Both labels of each row:
-0.27; 2.09; -2.83; 3.44; 1.01; 3.02; 3.75; -0.11; -0.89; -2.16; 0.48; 2.99; 2.82; 0.01; 1.08; -4.40; 5.41; -2.16; 2.92; 0.72; 1.70; 1.68; 0.29; -0.92; -1.09; 1.94; -0.67; -1.02; -1.15; -1.59; 0.85; -0.47; 2.19; -0.42; 1.94; -0.48; -3.88; -1.18; 0.11; -1.22; 0.53; -1.35; 3.00; 3.36; -2.22; -1.50; -3.28; 1.86; 3.60; -1.92; 3.34; -3.20; -0.09; -1.11; -1.87; -4.00
rimel, R
1.71; 3.25; -0.72; -3.20; 0.84; -4.28; 2.48; -1.79; 1.80; -0.57; 0.54; 0.85; 4.68; -4.54; -0.48; -4.32; 3.61; -0.74; -0.04; -1.13; 0.66; 0.21; 0.26; -3.30; 1.97; -0.84; 2.03; -1.26; 1.09; -5.28; -0.92; -1.01; -0.23; 4.49; 4.06; -2.26; -0.41; -0.96; -2.73; -2.32; -1.46; 4.55; -4.65; -0.28; -8.61; -0.63; 6.37; 2.57; -1.19; -0.86; -1.77; -0.20; -3.72; -3.81; -3.97; -1.23
luvuk, D
-0.57; 2.18; -1.90; 1.44; 0.15; 1.85; 6.15; 1.43; -0.05; -3.76; 1.30; 1.47; 3.19; -0.34; -2.13; -5.33; 3.77; -1.68; 5.00; 1.04; 2.27; 1.53; 0.28; -0.74; -1.59; 1.51; -1.21; -0.13; -1.71; -0.45; 0.25; -1.16; 4.56; -1.53; 1.20; 0.67; -2.15; -1.32; -0.07; -0.46; 1.35; 0.29; 2.28; 2.92; -1.56; -2.41; -3.77; 1.89; 2.73; -1.44; 3.70; -1.58; 0.44; -0.04; -0.45; -4.59
rimel, R
0.04; 0.95; -1.77; 3.57; 0.45; 2.78; 3.07; 0.30; 0.32; -3.10; 0.68; 2.57; 1.15; 1.38; -0.29; -1.80; 4.52; -1.23; 2.98; 0.83; 0.75; 0.32; 0.29; 0.53; -0.60; 1.43; -0.81; -0.76; -0.85; -0.25; -0.16; -1.27; 1.80; -1.23; 1.37; -0.66; -0.48; -1.48; 0.26; 1.14; 0.41; -0.46; 1.44; 1.40; -0.23; -1.10; -2.45; 1.64; 2.60; -0.27; 2.34; -1.63; -0.16; 0.12; -0.57; -4.09
rimel, R
-0.16; 1.50; -1.63; 2.85; 2.02; 1.26; 3.93; -0.48; -0.35; -3.86; 2.06; 3.72; 2.13; -2.01; 0.13; -3.38; 4.81; -1.18; 1.11; 1.88; 0.62; 1.96; 0.48; 0.62; -1.44; 1.04; 0.00; -0.97; -0.05; -1.53; -0.30; -1.51; 0.75; 0.14; 1.02; -1.23; -0.78; -1.66; -1.23; 0.46; -0.16; 0.03; 2.70; 0.69; -2.03; -0.42; -4.32; 0.93; 3.93; -1.17; 0.92; -2.29; -0.35; -2.89; -2.17; -4.42
rimel, L
1.87; 3.83; -0.96; -2.40; 2.39; -3.23; 4.97; 0.16; 0.79; -1.84; 1.85; 0.47; 5.91; -4.61; -4.38; -7.96; -0.76; -0.58; 5.22; -2.92; 4.39; 0.41; 1.67; -2.82; 4.05; 0.24; -0.69; -0.11; 0.30; -4.29; 0.21; -1.08; 1.74; 5.67; 1.68; -2.34; -1.60; 0.19; -3.88; -2.15; 0.54; 4.56; -2.62; 1.26; -4.47; -0.81; 5.39; 3.01; 0.08; -1.34; -1.40; 2.96; -4.60; -0.93; -2.17; 0.56
luvuk, R
-0.43; 2.50; -2.83; 4.15; 0.53; 0.98; 5.84; -0.24; -1.79; -3.22; 1.99; 3.33; 2.64; 0.69; -1.92; -5.21; 8.37; -2.09; 2.65; 3.09; 1.37; 1.76; 0.87; -1.33; -2.05; 1.47; 0.42; -0.76; -1.11; -3.17; -0.77; -2.19; 0.84; 0.42; 2.69; 0.25; -2.10; -2.20; 0.41; -0.14; -0.05; 1.99; -1.44; 3.07; -3.62; -2.03; -2.32; 1.13; 3.76; 0.48; 2.96; -3.33; -0.92; -3.43; -3.45; -5.74
rimel, D
1.44; 1.46; -0.19; -1.05; 2.49; -0.61; 5.09; -1.26; 1.86; -3.03; 2.13; 0.39; 4.48; -4.68; -4.61; -3.20; 0.83; 0.31; 1.74; -2.73; 0.59; 2.35; -0.09; -2.12; 3.10; 0.04; 1.48; -1.43; 0.51; -2.57; -2.04; -0.69; 0.73; 3.73; 0.09; -1.54; 2.76; -0.85; -4.11; -0.41; -0.57; 4.29; -2.08; -0.87; -4.64; -2.20; 3.40; 2.06; 1.02; -0.67; -1.66; 2.47; -2.98; -3.03; -0.43; -2.76
luvuk, L
0.00; 0.14; -1.93; 3.84; -0.45; 1.82; 2.46; 1.14; -0.73; -2.62; 0.25; 1.98; 1.06; 1.64; -0.75; -1.26; 3.26; -1.07; 2.01; 1.04; 0.40; -0.09; 0.23; 1.03; -1.99; 1.68; -1.50; 0.28; -1.17; 1.40; -0.01; -1.06; 0.99; -2.03; 1.60; -0.36; -1.78; -1.07; 1.26; 0.37; 1.19; -1.10; 2.42; 0.67; 0.97; -0.86; -3.25; -0.23; 1.62; -1.17; 3.05; -2.61; 0.00; 0.56; -0.27; -3.41
rimel, R
0.22; 2.93; 0.09; -3.76; 3.73; -2.47; 2.59; -1.28; 1.89; -0.44; 2.32; -0.34; 3.45; -4.60; -4.60; -4.89; -2.23; 0.66; 2.18; -2.73; 1.81; 0.29; 0.87; -2.92; 4.98; -0.17; 1.95; -0.16; 0.69; -3.42; -0.10; -1.78; 0.23; 4.52; -0.02; -2.29; 1.56; 1.23; -3.27; -0.57; 0.16; 4.92; -1.52; 0.64; -4.88; -0.21; 7.85; 1.27; -0.39; -1.61; -3.38; 3.54; -4.69; -2.59; 0.16; -0.65
luvuk, L
1.43; 2.65; -0.33; -3.78; 4.04; -3.54; 3.32; -1.76; 2.20; -2.48; 3.59; 1.15; 4.90; -4.94; -1.55; -4.34; 0.22; 0.54; 1.48; -2.22; 1.42; 1.26; 1.90; -1.56; 3.38; -0.92; 2.70; -1.02; 1.52; -4.89; -0.78; -2.06; -0.29; 6.02; 0.97; -2.40; 1.62; -0.43; -4.42; -0.47; -1.29; 3.84; -3.02; -1.56; -5.86; 0.23; 4.84; 2.08; 0.47; -1.49; -3.89; 2.65; -4.04; -3.17; -2.76; -1.21
luvuk, L
-0.12; 0.83; -2.16; 5.56; 0.64; 2.44; 5.91; 1.91; -1.35; -5.25; 2.19; 2.74; 3.71; 1.10; -4.49; -3.61; 5.65; -1.66; 4.17; 1.71; 1.15; 2.08; 0.73; -0.10; -1.90; 1.32; -1.15; 0.05; -2.24; 0.87; -0.89; -1.15; 3.48; -3.60; 1.27; 1.13; -0.16; -2.54; 0.73; 0.22; 0.96; 0.77; 1.60; 0.39; -0.84; -3.44; -4.77; 1.17; 3.30; -0.63; 4.79; -1.79; 0.17; -1.24; 1.04; -5.65
rimel, R
0.30; 2.35; -0.99; 2.94; 2.42; 1.98; 6.91; -0.11; 0.17; -6.15; 3.17; 4.45; 1.22; -2.42; -1.45; -3.54; 6.17; -1.27; 3.56; 2.44; 1.38; 3.12; 1.98; 0.71; -1.26; 1.19; 0.78; -0.86; -0.64; -2.61; -2.13; -4.21; 0.27; 3.14; 2.37; -0.63; -0.70; -3.25; -3.13; 1.24; -0.63; 2.84; -0.06; 0.48; -2.68; 0.20; -2.97; 0.52; 6.10; 0.45; 0.48; -0.54; -1.08; -1.98; -1.38; -6.55
rimel, L
